[ -0.8  10.4   3.0  -3.2 -22.4   0.8   4.3  12.9   6.1  -5.7  -9.5  16.3
  -8.5  -0.7  11.5  -5.7 -11.6 -29.0] | [82]/FG
[  5.6  12.6 -14.5   0.7 -30.7  -9.9  14.5  20.2   6.9   5.4  -5.2   9.7
  -2.1   1.6  -1.3   0.4 -31.7 -29.5] | [82]/FG
[  2.3   0.9   3.7  -2.3 -16.4  10.4  -0.2   3.8   7.7 -28.0  -1.0   8.6
  -7.0  -0.2  24.2  -7.1 -12.4 -44.1] | [82]/FG
[  2.3  -4.6 -13.8  -4.0  23.6  61.4   7.1   2.0   3.6  -7.3   0.0   3.5
 -10.1   1.6  11.3   3.4  -1.2 -10.1] | [86]/HF
[  1.6   3.3 -14.4  -5.2  21.0  -8.3   1.2  12.0   7.5 -19.8  -0.1  16.3
  -7.8   1.4  12.9  -3.0   8.0 -47.9] | [86]/Pq
[  3.8   0.9   0.0  -3.9 -17.3   4.8   7.0   6.1   6.8  -8.8   0.0   9.1
  -4.8   1.6  20.5  -6.4 -25.7 -49.1] | [82]/Cf
[ -4.1   7.3 -15.6  -3.8  21.2  -7.7  -5.7   3.6  17.3 -19.0  -6.2   5.4
  -8.4   4.0   6.2   0.5   8.1 -32.6] | [86]/Pq
[  4.1   5.1 -19.3  -0.8  10.5  17.4   9.5  10.9  17.0  -4.2 -14.1  11.5
  -6.4   1.6  22.4   3.5 -10.4 -23.2] | [86]/Pq
[ -2.2  -2.9 -10.4  -4.6  13.8  19.9   3.5  10.3   9.7 -19.3  -3.6  11.4
  -9.1   3.0   7.8   0.5  -7.0 -20.8] | [86]/HF
[  7.2   9.2  12.2  -0.5 -12.6  -9.7   5.8  -2.1  16.2 -19.2   4.4  21.2
  -6.2   3.8  35.1 -11.4  -1.6 -88.9] | [82]/FG
[  4.3   8.4   3.8  -2.6 -23.7  14.0  13.3  12.6  14.8   1.9 -12.8  19.4
  -4.2   7.1  19.9  -2.8 -39.4 -56.5] | [82]/FG
[  3.3  12.3   4.6  -3.7 -30.6 -12.0   7.6  10.4   3.1  14.9  -8.9   6.9
  -2.0  -0.5  -3.8  -6.8 -31.8 -26.4] | [82]/Cf
[  1.7  -4.5   1.8  -2.3  -7.6 -26.2   2.6   4.9  12.4  -5.3  -9.1  22.4
   6.7   0.3  18.9  -5.0  -6.2 -57.3] | [82]/Jq
[  0.0   8.9   0.7  -1.2 -23.9  -4.9   7.1  12.1  13.0  -1.7  -7.5  21.2
  -2.6   1.6   5.9  -3.0 -19.5 -40.7] | [82]/Cf
[ -0.1   2.8 -27.0  -4.0  18.2  16.1   6.2   9.2   6.7 -13.7  -5.8   3.5
  -1.3   0.7  11.6   0.7  -4.9  -6.5] | [86]/Pq
[  1.4   6.3   3.0  -4.1 -24.2  -3.2  -0.1   5.6   3.2 -11.7   7.3  12.0
  -6.3   0.0   8.3  -6.8 -11.9 -45.1] | [82]/Jq
[ -0.6   4.8 -19.2  -4.2   5.4  19.5   8.9  10.1  -4.2  -1.3  -3.1   3.5
  -3.8   0.1  -8.3   2.9  -7.5  -1.7] | [86]/Pq
[  0.6  12.1  15.0  -1.3  -9.5  19.2   2.3  -2.0  13.7  -4.8  -9.7  11.7
 -12.5   0.0  17.3  -6.2   2.3 -46.8] | [82]/FG
[ -1.0   1.9 -25.7  -2.5   3.5  29.3   0.6   1.4  15.1 -20.9  -3.3   9.6
  -8.4   0.3  17.3   1.2  -6.5 -16.0] | [86]/Mp
[  2.6  -1.1  16.3  -5.5   5.4 -19.7  -2.0   1.9   9.9 -33.0  -4.1   7.8
  -6.0   0.5  35.6 -11.0   4.9 -63.1] | [82]/FG
[  3.1   9.1  -5.5  -0.9 -19.8 -20.8   5.2  11.1  12.9  -3.3  -7.6   9.8
  -2.4   1.9  12.2  -0.8 -18.4 -36.0] | [82]/FG
[ -0.3   3.0  -0.5  -7.3  20.9  19.3  -1.7  -2.6  12.7 -44.5  -6.3  17.2
 -18.1   2.2  39.2  -9.0  22.7 -64.3] | [86]/Pq
[  3.8   6.3   2.5  -2.4 -24.9   9.7  10.6  13.3   8.8  -2.2  -6.8  17.7
  -5.3   1.3  11.1  -6.1 -26.0 -51.8] | [82]/Cf
[ -1.2   0.1 -28.5  -1.1   8.0  13.2   4.7  11.0   9.0 -15.8   0.9  10.9
  -3.8   7.0   5.1   2.8  -6.6 -10.9] | [86]/HF
[ -6.5  -0.5 -25.0  -3.5  10.9  33.7   4.2  11.8   6.0 -19.1  -3.2   1.9
 -10.2   0.3   3.0   0.9  -7.9  -0.9] | [86]/HF
[  1.5  -2.7 -13.7  -5.2  11.0  53.8   8.7   8.1   2.3  -9.0  -9.2  12.9
  -9.9   0.8  15.1  -1.1  -3.4 -17.2] | [86]/Mp
[  0.8  -8.5 -12.5  -1.6  27.7  32.5  -1.9  -5.4  13.2 -38.4   0.2  14.1
 -13.0   2.8  30.9  -1.1  19.9 -31.1] | [86]/HF
[  0.7  -3.7 -16.4  -2.9  19.1  32.0   4.7   6.9   9.1 -26.0   0.6   8.5
  -6.2   2.4  21.1  -0.4  -8.4 -34.3] | [86]/HF
[  4.9  10.5  -0.2  -4.6 -14.0 -10.4   7.3   5.9   1.3   8.5 -10.8  12.2
   1.3  -2.4   6.6  -6.3 -26.7 -60.6] | [82]/Jq
[ -2.1  -0.7 -10.2  -3.1  26.0  12.6  -6.7   0.9   8.2 -26.0  -4.4   3.1
  -9.9  -3.9  13.8   2.5  10.0  -7.5] | [86]/Pq
[  0.4   2.9   2.0   1.2  -5.2  -9.2   5.0   3.2   5.5  -3.0  -3.1  17.8
  -2.9   3.5  10.8  -2.9   0.8 -53.6] | [82]/Jq
[  2.7   9.9  -2.7  -3.0 -18.1 -22.4   4.0   3.8   6.3  -5.9  -1.5   8.5
  -2.5  -1.4   7.5  -6.3 -18.3 -51.5] | [82]/Jq
[  4.6  14.3   1.7  -2.1 -34.7  -4.4  14.1  20.7   5.4  10.1  -3.7   7.3
  -1.8   0.4  -1.3  -5.2 -39.2 -34.8] | [82]/Cf
[ -1.5 -10.3   6.3  -4.1  36.5  46.8  -8.5 -11.5  12.6 -53.7   1.0  13.2
 -16.0   1.6  38.3  -4.5  34.0 -43.5] | [86]/HF
[  0.8  -5.3  -9.3  -1.5  30.0  30.7   0.3  -2.9  10.4 -32.2  -2.3  11.4
 -10.1   3.0  29.9  -2.5  11.1 -30.9] | [86]/HF
[ -2.8  -0.7 -28.7  -6.7  10.8  18.8   3.8  13.7   1.2 -14.3  -3.2   8.2
  -7.0   1.4   5.5   1.7 -16.1 -11.1] | [86]/Pq
[  0.5 -14.5   6.2  -5.1  53.1  45.4  -8.0 -20.6  16.7 -63.9   0.5   8.6
 -17.7   0.9  58.4  -8.2  33.9 -66.8] | [86]/HF
[ -1.4   6.8   5.9  -5.5 -24.4   1.2   1.8   7.8   3.5  -9.1  -7.5  17.4
  -8.0   2.5   8.6  -7.8 -12.5 -46.2] | [82]/Jq
[ -2.9  -4.8  -4.8  -2.7  25.1  37.5  -6.2  -8.4   9.2 -36.3  -3.8   1.5
 -12.3  -0.2  25.6  -3.7  18.7 -11.3] | [86]/Pq
[  0.7   2.2   0.4   1.0 -23.4 -12.3   2.2   8.8  10.5 -14.6  -6.1  12.9
  -1.0  -1.0  20.4  -5.0 -24.1 -37.5] | [82]/Cf
[  2.4  -7.2 -12.5  -2.8  28.5  44.2   2.8  -1.4   6.0 -29.0   4.2   2.0
 -10.7   5.4  25.1   1.1  -1.8 -27.7] | [86]/HF
[  5.4   6.0   5.8  -0.2 -17.7   0.2   4.5   4.8  10.6 -10.4  -3.7  20.1
  -8.7   4.7  13.4  -2.8  -6.7 -56.8] | [82]/Cf
[  1.9  -2.0  -6.2  -2.2  17.5  47.8   5.7   3.2  15.3 -13.2  -7.0   5.6
  -7.5   4.4  23.6   3.3  -3.7 -14.0] | [86]/Mp
[  0.3  -2.1  17.7  -9.1  -7.6  -9.5   1.8  11.6   7.1 -33.9  -1.9   9.0
  -8.9   0.2  33.9  -9.4 -10.7 -50.4] | [82]/Cf
[ -1.1  -3.5 -11.1  -2.2  20.1  32.2   1.1   4.2  15.3  -3.5 -11.8  10.7
  -8.7   2.0  22.8  -1.3 -12.7 -21.6] | [86]/Pq
[ -0.6  14.8   2.2  -0.1 -18.1 -25.1   1.9  11.9  10.9  -6.6  -4.5   8.0
  -5.1  -1.3   4.6  -5.8 -20.2 -33.0] | [82]/FG
[  0.0  10.8  -8.3 -11.5 -14.2 -18.0  12.8  16.1   5.2  20.5 -10.9  22.0
   0.2   1.9  -6.2  -3.3 -32.6 -59.5] | [82]/Jq
[  2.0   2.2 -19.9   1.1   7.4  55.6   7.5   2.9   4.8  -7.4   0.9   5.6
  -8.9   1.4   8.2   1.8  -1.9  -5.0] | [86]/Pq
[ -2.0   0.1  -0.1  -1.8   4.7  28.6   2.2   5.5  15.3 -12.9  -8.8   3.5
  -8.6   0.5  15.4  -1.6 -12.0   5.8] | [86]/Mp
[  0.5   4.8 -25.3  -4.9   5.5  23.1  13.3  23.7   6.1  -2.5  -4.2  11.1
  -5.4   3.7   0.5   3.2 -31.4 -26.7] | [86]/Pq
[ 1.6 -1.4 -3.5  1.1 23.4 26.3  2.5  6.7  9.4 -5.4 -5.0  7.2 -9.1  4.3
  7.5  2.3  5.7 -7.8] | [86]/Mp
[  4.1   4.2  -2.5  -3.7 -19.3  16.2   6.2   5.6   5.2  -9.5  -6.6  14.7
  -1.0   0.0  16.6  -3.5 -27.4 -57.3] | [82]/Cf

[ 44.6 -22.1  25.4 -38.7  18.4  47.9  -8.8 -31.0  15.6  23.8  16.7 -24.4
  -1.4 -14.3 -21.9   5.3   4.1 -10.7] | Hb/R
[ -4.8  -0.7 -13.8  -3.5  -5.6  -6.4   2.1  20.6  10.9 -18.6   7.6 -12.5
 -28.3   1.5   4.4   3.3 -14.2   4.3] | Tg/T
[ 45.5 -22.3  10.5 -41.6  11.2  77.1 -10.0 -22.3  12.4  16.6  50.1 -17.7
 -21.5 -11.7 -39.3   4.3  11.9   2.3] | Hb/V
[ -2.0   3.4  -8.1  -0.4  -6.4 -12.4   5.5  19.1  11.4   1.8   7.7 -43.8
 -20.5  13.0  -3.4   6.6 -15.1  13.5] | Tg/T
[-18.2  -6.7   3.4  -0.1 -21.2  -4.1   4.4  27.3   3.2 -19.7  23.4  -4.5
  -2.2  20.9 -34.9   1.9   3.3  43.6] | RR/B
[  8.4 -12.2 -13.2 -18.4   7.9  30.6   5.5   9.6  16.5   4.3  17.9 -32.2
 -13.6 -13.3 -16.8   8.6  -1.6   0.5] | Tg/F
